Here is a tiny trained network, its code and every weight. The questions are about switching its units off for an input and a class, where a switched-off unit gives its printed mean instead of its output.

import numpy as np


def w(rows, s, z=0):
    codes = np.array(rows[::2]) - 128.0
    scale = np.full(codes.shape[1], s)
    scale[-1] = z or s
    return codes * scale


def f(y):
    return np.maximum(y, 0)


def log_softmax(a):
    a = a - a.max(-1, keepdims=True)
    return a - np.log(np.exp(a).sum(-1, keepdims=True))


def net(x, mask):
    res = np.array(x, float).reshape(1, 4) / 4 @ E
    y = f(res @ A[0][:, :-1].T + A[0][:, -1])
    res = res + np.where(mask, y, B[0][:, -1]) @ B[0][:, :-1]
    return log_softmax(res[-1] @ U[:, :-1].T + U[:, -1])


A, B = {}, {}
E = w([
[46,101,222,197,175,178,91,69,19],'x0',
[174,95,185,2,55,125,65,183,46],'x1',
[53,123,202,176,26,159,115,196,214],'x2',
[73,61,71,154,59,32,104,65,104],'x3',
],0.0091)
A[0] = w([
[41,80,64,198,127,39,167,82,170,128],'n0',
[176,189,81,132,253,57,200,27,60,5],'n1',
[42,147,175,187,84,135,139,172,214,46],'n2',
[43,155,178,228,204,160,139,31,126,60],'n3',
[132,251,118,177,209,217,142,122,193,97],'n4',
[163,155,23,167,115,121,242,146,221,144],'n5',
[103,130,129,200,136,203,117,107,31,69],'n6',
[199,218,159,120,128,254,101,160,139,6],'n7',
],0.0069,0.0026)
B[0] = w([
[175,202,42,170,52,59,100,223,69,219],'n0',
[215,220,160,114,117,153,79,74,188,206],'n1',
[228,177,180,114,186,202,15,14,181,223],'n2',
[51,69,177,4,97,75,115,109,198,221],'n3',
[76,111,133,253,28,40,31,195,45,226],'n4',
[91,85,171,50,181,77,249,144,210,245],'n5',
[72,2,131,125,186,82,135,142,179,185],'n6',
[119,69,52,148,119,107,97,195,63,201],'n7',
],0.0081,0.011)
U = w([
[123,166,166,142,108,83,136,151,83,254],'0',
[102,61,153,65,182,103,183,135,163,1],'1',
[195,231,168,176,159,183,64,69,150,65],'2',
[140,144,54,247,101,81,81,174,26,45],'3',
[88,148,96,175,139,179,178,96,119,254],'4',
],0.011,0.0056)

Each question gives the input, the list of numbers given to net, and the class t.
The units are the neurons (one row each of A and B). Each row of codes is followed by its name. A weight is (code - 128) times the scale printed after its matrix; where a second scale follows, it is the last column's (A, B and U).
mask holds one flag per neuron, in row order. A switched-off neuron (its flag False) gives its mean, the last column of its row in B, instead of its output. The means were averaged over made-up inputs and are rounded, as every weight is.
A unit's drop is (log p(t) with every unit on - log p(t) with that unit switched off) / (log p(t) with every unit on - log p(t) with every unit switched off).
The circuit of an input: a set's keep is (log p(t) with only the set's units on - log p(t) with every unit switched off) / (log p(t) with every unit on - log p(t) with every unit switched off). Starting from all 8 units, units are removed one at a time, each time the one whose removal leaves the highest keep (on an exact tie, the one counted first), for as long as the keep stays at least 0.8.
units of the circuit, in order: the units of the circuit, biggest drop first
unit that matters most: the unit with the biggest drop
top k neurons: the k neurons with the biggest drops, biggest first
drop when u is switched off: that unit's drop, to one decimal
input [5,0,7,-3], class 2: unit that matters most	n2
input [-5,0,0,-6], class 3: units of the circuit, in order	[n4, n7]
input [7,3,5,6], class 1: top 3 neurons	[n4, n6, n3]
input [5,-4,-5,5], class 1: top 4 neurons	[n3, n6, n4, n2]
input [-1,-6,-7,-8], class 3: top 2 neurons	[n4, n2]
input [-3,0,-6,-2], class 2: top 2 neurons	[n1, n3]
input [5,-4,5,-4], class 1: top 2 neurons	[n3, n6]
input [-7,-3,-7,-8], class 3: top 3 neurons	[n4, n7, n3]
input [-2,-2,-3,3], class 4: units of the circuit, in order	[n4, n3]
input [8,5,2,4], class 1: top 3 neurons	[n6, n4, n0]
input [-1,-5,-3,2], class 0: top 3 neurons	[n2, n5, n0]
input [8,0,-8,-4], class 1: top 3 neurons	[n6, n3, n2]
input [6,0,-7,-1], class 2: top 2 neurons	[n1, n5]
input [4,1,-8,5], class 2: units of the circuit, in order	[n1]
input [2,-6,-4,-8], class 3: top 2 neurons	[n4, n7]
input [6,3,-2,6], class 1: top 3 neurons	[n4, n6, n7]
input [1,-7,-4,-5], class 0: top 2 neurons	[n4, n3]
input [8,-4,7,6], class 1: top 2 neurons	[n3, n6]
input [6,3,5,-4], class 1: drop when n1 is switched off	0.2
input [-5,-3,-8,-3], class 2: units of the circuit, in order	[n1]
input [-8,-2,5,3], class 1: drop when n4 is switched off	0.2
input [8,0,8,-5], class 1: drop when n3 is switched off	1.5
input [1,0,-8,-3], class 2: drop when n1 is switched off	1.1
